Below are the code and all the weights of a small trained network. Each question names an input and a class and asks about switching units off, where a switched-off unit gives its printed mean instead of its output.

import numpy as np


def w(rows, s, z=0):
    codes = np.array(rows[::2]) - 128.0
    scale = np.full(codes.shape[1], s)
    scale[-1] = z or s
    return codes * scale


def norm(h):
    return h / np.sqrt((h * h).mean(-1, keepdims=True) + 1e-5)


def f(y):
    return y / 2 * (1 + np.tanh(0.7978845608 * (y + 0.044715 * y**3)))


def log_softmax(a):
    a = a - a.max(-1, keepdims=True)
    return a - np.log(np.exp(a).sum(-1, keepdims=True))


def net(x, mask):
    res = np.array(x, float).reshape(1, 7) / 4 @ E
    u = 0
    for l in range(2):
        y = f(norm(res) @ A[l][:, :-1].T + A[l][:, -1])
        res = res + np.where(mask[u : u + 3], y, B[l][:, -1]) @ B[l][:, :-1]
        u += 3
    return log_softmax(norm(res)[-1] @ U[:, :-1].T + U[:, -1])


A, B = {}, {}
E = w([
[151,2,93,135,99],'x0',
[31,199,94,131,83],'x1',
[159,27,114,62,206],'x2',
[59,117,23,183,189],'x3',
[180,221,184,178,116],'x4',
[82,173,191,119,10],'x5',
[107,219,33,95,71],'x6',
],0.0024)
A[0] = w([
[196,167,170,245,130,2],'0.n0',
[57,127,64,71,116,126],'0.n1',
[109,253,71,206,162,47],'0.n2',
],0.0048,0.0029)
B[0] = w([
[150,218,255,117,148,134],'0.n0',
[244,149,155,201,117,212],'0.n1',
[204,163,254,89,36,251],'0.n2',
],0.0051,0.0012)
A[1] = w([
[122,158,188,153,85,209],'1.n0',
[150,95,164,100,102,244],'1.n1',
[91,255,110,112,127,4],'1.n2',
],0.01,0.0013)
B[1] = w([
[86,140,70,205,176,253],'1.n0',
[117,220,166,132,113,188],'1.n1',
[164,233,227,253,168,237],'1.n2',
],0.0061,0.0046)
U = w([
[113,134,117,112,125,34],'0',
[153,168,66,66,32,184],'1',
[205,78,211,60,194,128],'2',
[95,31,21,132,194,200],'3',
[114,138,117,105,122,2],'4',
[65,85,192,118,39,88],'5',
[135,251,184,210,127,197],'6',
[115,139,116,107,123,12],'7',
],0.012,0.0089)

Each question gives the input, the list of numbers given to net, and the class t.
The units are the neurons (one row each of A and B). Each row of codes is followed by its name. A weight is (code - 128) times the scale printed after its matrix; where a second scale follows, it is the last column's (A, B and U).
mask holds one flag per neuron, layer by layer. A switched-off neuron (its flag False) gives its mean, the last column of its row in B, instead of its output. The means were averaged over made-up inputs and are rounded, as every weight is.
A unit's drop is (log p(t) with every unit on - log p(t) with that unit switched off) / (log p(t) with every unit on - log p(t) with every unit switched off).
The circuit of an input: a set's keep is (log p(t) with only the set's units on - log p(t) with every unit switched off) / (log p(t) with every unit on - log p(t) with every unit switched off). Starting from all 6 units, units are removed one at a time, each time the one whose removal leaves the highest keep (on an exact tie, the one counted first), for as long as the keep stays at least 0.8.
units of the circuit, in order: the units of the circuit, biggest drop first
top k neurons: the k neurons with the biggest drops, biggest first
k most important neurons of layer l: the k neurons of layer l with the biggest drops, biggest first
input [4,-5,-1,7,6,-1,-6], class 3: top 2 neurons -> [1.n2 0.n2]
input [0,1,3,-4,-3,-2,-3], class 2: units of the circuit, in order -> [1.n2]
input [0,-6,7,2,-8,8,4], class 2: top 3 neurons -> [1.n0 0.n1 1.n1]
input [2,6,5,-6,8,-7,-7], class 2: top 3 neurons -> [1.n2 1.n0 0.n2]
input [3,1,-3,-5,-7,5,-3], class 5: top 3 neurons -> [1.n2 0.n0 0.n2]
input [0,2,-3,2,1,-6,-6], class 2: units of the circuit, in order -> [1.n0 1.n2]
input [5,-2,4,1,-1,1,3], class 3: top 2 neurons -> [0.n2 1.n2]
input [-4,4,8,3,-3,0,-7], class 3: top 2 neurons -> [0.n2 1.n2]
input [2,1,5,2,0,0,7], class 3: 2 most important neurons of layer 0 -> [0.n2 0.n0]
input [4,-3,6,7,6,2,7], class 3: top 3 neurons -> [1.n2 1.n1 0.n0]
input [-6,-6,-5,8,-5,4,-7], class 3: top 2 neurons -> [1.n2 1.n1]
input [7,-6,-4,-3,-5,2,7], class 1: top 2 neurons -> [1.n2 1.n0]
input [3,3,5,-8,-6,6,2], class 1: 2 most important neurons of layer 1 -> [1.n2 1.n1]
input [5,-2,2,-1,7,-8,7], class 3: 2 most important neurons of layer 0 -> [0.n2 0.n1]
input [7,-2,-4,0,-4,-2,7], class 1: units of the circuit, in order -> [1.n0]
input [-5,-2,7,5,6,-2,-4], class 2: top 2 neurons -> [1.n0 1.n2]
input [-3,-7,6,3,2,-5,-3], class 3: 2 most important neurons of layer 1 -> [1.n2 1.n1]
input [7,0,6,0,6,2,-1], class 2: top 4 neurons -> [1.n0 1.n2 0.n2 1.n1]
input [4,2,3,-1,-4,6,-8], class 5: 2 most important neurons of layer 1 -> [1.n2 1.n1]
input [-1,-6,-1,-2,-4,-3,-1], class 2: units of the circuit, in order -> [1.n0]
input [7,6,7,-2,6,1,-7], class 5: 2 most important neurons of layer 0 -> [0.n1 0.n0]
